Below is a small trained network, with its code and all its weights. Each question gives an input and a class and asks what happens when units are switched off, that is, made to give their printed mean instead of their output.

import numpy as np


def w(rows, s, z=0):
    codes = np.array(rows[::2]) - 128.0
    scale = np.full(codes.shape[1], s)
    scale[-1] = z or s
    return codes * scale


def f(y):
    return y / 2 * (1 + np.tanh(0.7978845608 * (y + 0.044715 * y**3)))


def log_softmax(a):
    a = a - a.max(-1, keepdims=True)
    return a - np.log(np.exp(a).sum(-1, keepdims=True))


def net(x, mask):
    res = np.array(x, float).reshape(1, 5) / 4 @ E
    y = f(res @ A[0][:, :-1].T + A[0][:, -1])
    res = res + np.where(mask, y, B[0][:, -1]) @ B[0][:, :-1]
    return log_softmax(res[-1] @ U[:, :-1].T + U[:, -1])


A, B = {}, {}
E = w([
[160,116,88,231,103,21,209,130,117,214,90],'x0',
[126,160,28,125,193,111,89,6,137,94,174],'x1',
[172,108,79,137,62,188,88,63,123,186,41],'x2',
[172,238,218,213,213,208,201,76,28,138,136],'x3',
[48,255,137,77,127,49,48,104,142,208,173],'x4',
],0.0049)
A[0] = w([
[105,86,50,76,112,29,82,151,146,107,155,126],'N0',
[136,152,128,97,132,152,116,128,137,113,140,127],'N1',
[108,125,100,118,116,110,123,135,123,127,156,140],'N2',
[136,121,121,138,156,140,138,106,111,108,147,189],'N3',
[126,158,145,183,157,89,189,140,124,134,149,204],'N4',
[130,123,112,147,114,122,122,128,120,147,95,148],'N5',
[140,127,114,132,154,140,136,115,129,118,149,177],'N6',
[136,75,67,110,50,115,92,120,133,187,65,177],'N7',
[151,104,77,203,186,141,192,67,125,86,147,111],'N8',
[129,112,119,119,99,137,124,127,132,151,78,170],'N9',
[121,142,137,127,133,98,131,145,130,127,143,169],'N10',
[111,174,197,127,141,99,135,175,113,140,149,148],'N11',
[142,171,127,186,149,145,158,84,117,151,116,162],'N12',
[116,152,136,126,140,120,126,139,115,108,120,158],'N13',
[120,120,138,136,118,126,134,132,123,121,137,117],'N14',
[130,213,180,164,132,115,147,129,118,160,118,196],'N15',
[119,189,150,106,117,186,84,77,124,137,120,158],'N16',
[105,126,103,11,145,131,33,125,146,84,175,253],'N17',
[144,1,147,130,89,188,165,198,124,107,93,163],'N18',
[116,95,68,78,121,48,93,140,142,120,146,147],'N19',
[130,139,145,107,143,143,102,122,128,116,146,162],'N20',
[131,99,92,116,95,93,105,121,139,162,104,221],'N21',
[133,134,131,171,105,91,163,148,129,171,109,126],'N22',
[141,47,173,147,111,184,165,179,124,101,109,150],'N23',
[127,180,187,127,144,74,164,168,118,149,126,146],'N24',
[136,146,92,193,183,149,167,79,111,112,134,119],'N25',
[114,154,138,137,129,137,130,110,112,136,111,157],'N26',
[154,84,68,181,68,118,145,112,128,192,78,153],'N27',
[115,142,138,79,157,173,94,124,134,93,150,110],'N28',
[137,65,149,120,120,165,162,166,115,106,118,156],'N29',
[121,180,197,124,144,88,150,184,131,139,155,159],'N30',
[122,206,157,68,144,199,78,86,124,126,144,162],'N31',
[125,154,123,115,140,162,94,132,118,130,130,172],'N32',
],0.0094,0.0022)
B[0] = w([
[141,74,105,80,132,23,135,142,160,181,127,231],'N0',
[113,136,132,113,122,139,113,131,118,120,118,141],'N1',
[133,109,134,106,131,111,132,133,130,133,135,142],'N2',
[131,132,128,116,88,140,138,112,127,131,112,155],'N3',
[100,134,170,137,146,120,170,76,103,100,168,195],'N4',
[138,113,132,144,147,129,105,121,117,118,135,144],'N5',
[139,126,147,115,96,128,133,120,112,137,117,145],'N6',
[123,76,118,236,92,131,70,133,137,137,81,218],'N7',
[174,112,122,120,57,152,189,59,129,109,72,205],'N8',
[131,121,99,176,127,145,114,134,136,123,124,156],'N9',
[115,120,127,122,125,118,150,136,126,125,150,144],'N10',
[93,131,109,149,78,148,151,163,147,139,186,186],'N11',
[181,140,108,124,154,108,143,70,120,137,144,190],'N12',
[119,127,120,127,111,138,130,126,131,131,141,139],'N13',
[126,134,123,132,130,128,137,131,130,128,129,128],'N14',
[131,151,117,149,160,112,133,110,130,143,224,204],'N15',
[173,162,109,75,139,151,69,143,135,148,152,178],'N16',
[67,108,150,5,107,108,112,169,106,93,84,254],'N17',
[145,167,153,170,195,169,191,208,176,137,54,241],'N18',
[136,80,110,92,126,49,131,143,153,160,127,207],'N19',
[111,135,122,116,114,143,112,136,121,121,123,148],'N20',
[131,79,127,167,130,102,98,136,128,134,107,182],'N21',
[82,137,149,145,171,123,109,110,104,82,146,168],'N22',
[143,157,137,115,157,165,201,190,174,126,93,213],'N23',
[87,128,142,157,122,124,157,146,124,126,201,186],'N24',
[188,118,111,119,92,146,164,55,125,129,114,189],'N25',
[148,128,116,121,138,132,121,122,133,134,153,144],'N26',
[107,114,166,200,165,134,63,91,98,99,78,212],'N27',
[78,135,148,112,118,143,101,129,93,99,101,172],'N28',
[127,148,139,125,157,136,173,170,145,140,89,183],'N29',
[89,120,117,149,73,140,166,165,140,129,191,192],'N30',
[131,181,106,64,137,173,46,149,109,125,141,204],'N31',
[135,146,122,109,119,143,107,143,127,128,125,149],'N32',
],0.024,0.0074)
U = w([
[195,194,59,108,164,168,63,107,97,213,185,94],'0',
[157,166,187,145,205,195,204,211,199,122,67,167],'1',
[96,130,182,177,191,97,121,83,68,84,162,3],'2',
[57,160,144,161,79,141,178,149,121,138,254,125],'3',
[80,166,125,34,78,176,54,180,69,64,105,171],'4',
[119,73,125,222,115,137,35,131,118,128,73,90],'5',
[209,133,112,124,61,158,184,41,85,88,109,215],'6',
[106,52,85,78,114,15,116,161,170,203,104,173],'7',
],0.0052,0.00057)

Each question gives the input, the list of numbers given to net, and the class t.
The units are the neurons (one row each of A and B). Each row of codes is followed by its name. A weight is (code - 128) times the scale printed after its matrix; where a second scale follows, it is the last column's (A, B and U).
mask holds one flag per neuron, in row order. A switched-off neuron (its flag False) gives its mean, the last column of its row in B, instead of its output. The means were averaged over made-up inputs and are rounded, as every weight is.
A unit's drop is (log p(t) with every unit on - log p(t) with that unit switched off) / (log p(t) with every unit on - log p(t) with every unit switched off).
The circuit of an input: a set's keep is (log p(t) with only the set's units on - log p(t) with every unit switched off) / (log p(t) with every unit on - log p(t) with every unit switched off). Starting from the 12 units with the biggest drops (on a tie, the unit counted first), units are removed one at a time, each time the one whose removal leaves the highest keep (on an exact tie, the one counted first), for as long as the keep stays at least 0.8.
units of the circuit, in order: the units of the circuit, biggest drop first
top k neurons: the k neurons with the biggest drops, biggest first
drop when u is switched off: that unit's drop, to one decimal
input [6,5,-7,8,1], class 6: top 3 neurons => N8, N25, N12
input [7,-6,7,-6,-5], class 5: top 2 neurons => N7, N27
input [1,-8,8,7,6], class 0: top 3 neurons => N16, N12, N31
input [-4,8,0,4,0], class 4: units of the circuit, in order => N31
input [4,-1,-1,8,-7], class 6: top 2 neurons => N8, N25
input [4,-4,2,-1,6], class 5: units of the circuit, in order => N7, N17
input [-4,4,-8,8,7], class 3: top 4 neurons => N15, N30, N11, N24
input [3,5,3,-2,-6], class 5: top 2 neurons => N27, N7
input [5,3,-3,8,4], class 3: top 2 neurons => N15, N24
input [2,0,7,-5,-7], class 1: top 3 neurons => N18, N23, N29
input [7,6,-8,-3,-5], class 6: top 2 neurons => N8, N17
input [6,-8,4,-8,-6], class 1: top 2 neurons => N18, N23
input [-4,4,-2,5,0], class 4: top 2 neurons => N31, N28
input [6,2,5,-7,1], class 5: units of the circuit, in order => N7
input [-5,-5,7,5,8], class 0: top 2 neurons => N15, N16
input [-5,-8,-6,-7,-3], class 1: drop when N18 is switched off => 0.5
input [3,7,1,0,-7], class 6: drop when N1 is switched off => 0.0
input [0,6,3,3,3], class 0: drop when N31 is switched off => 0.1
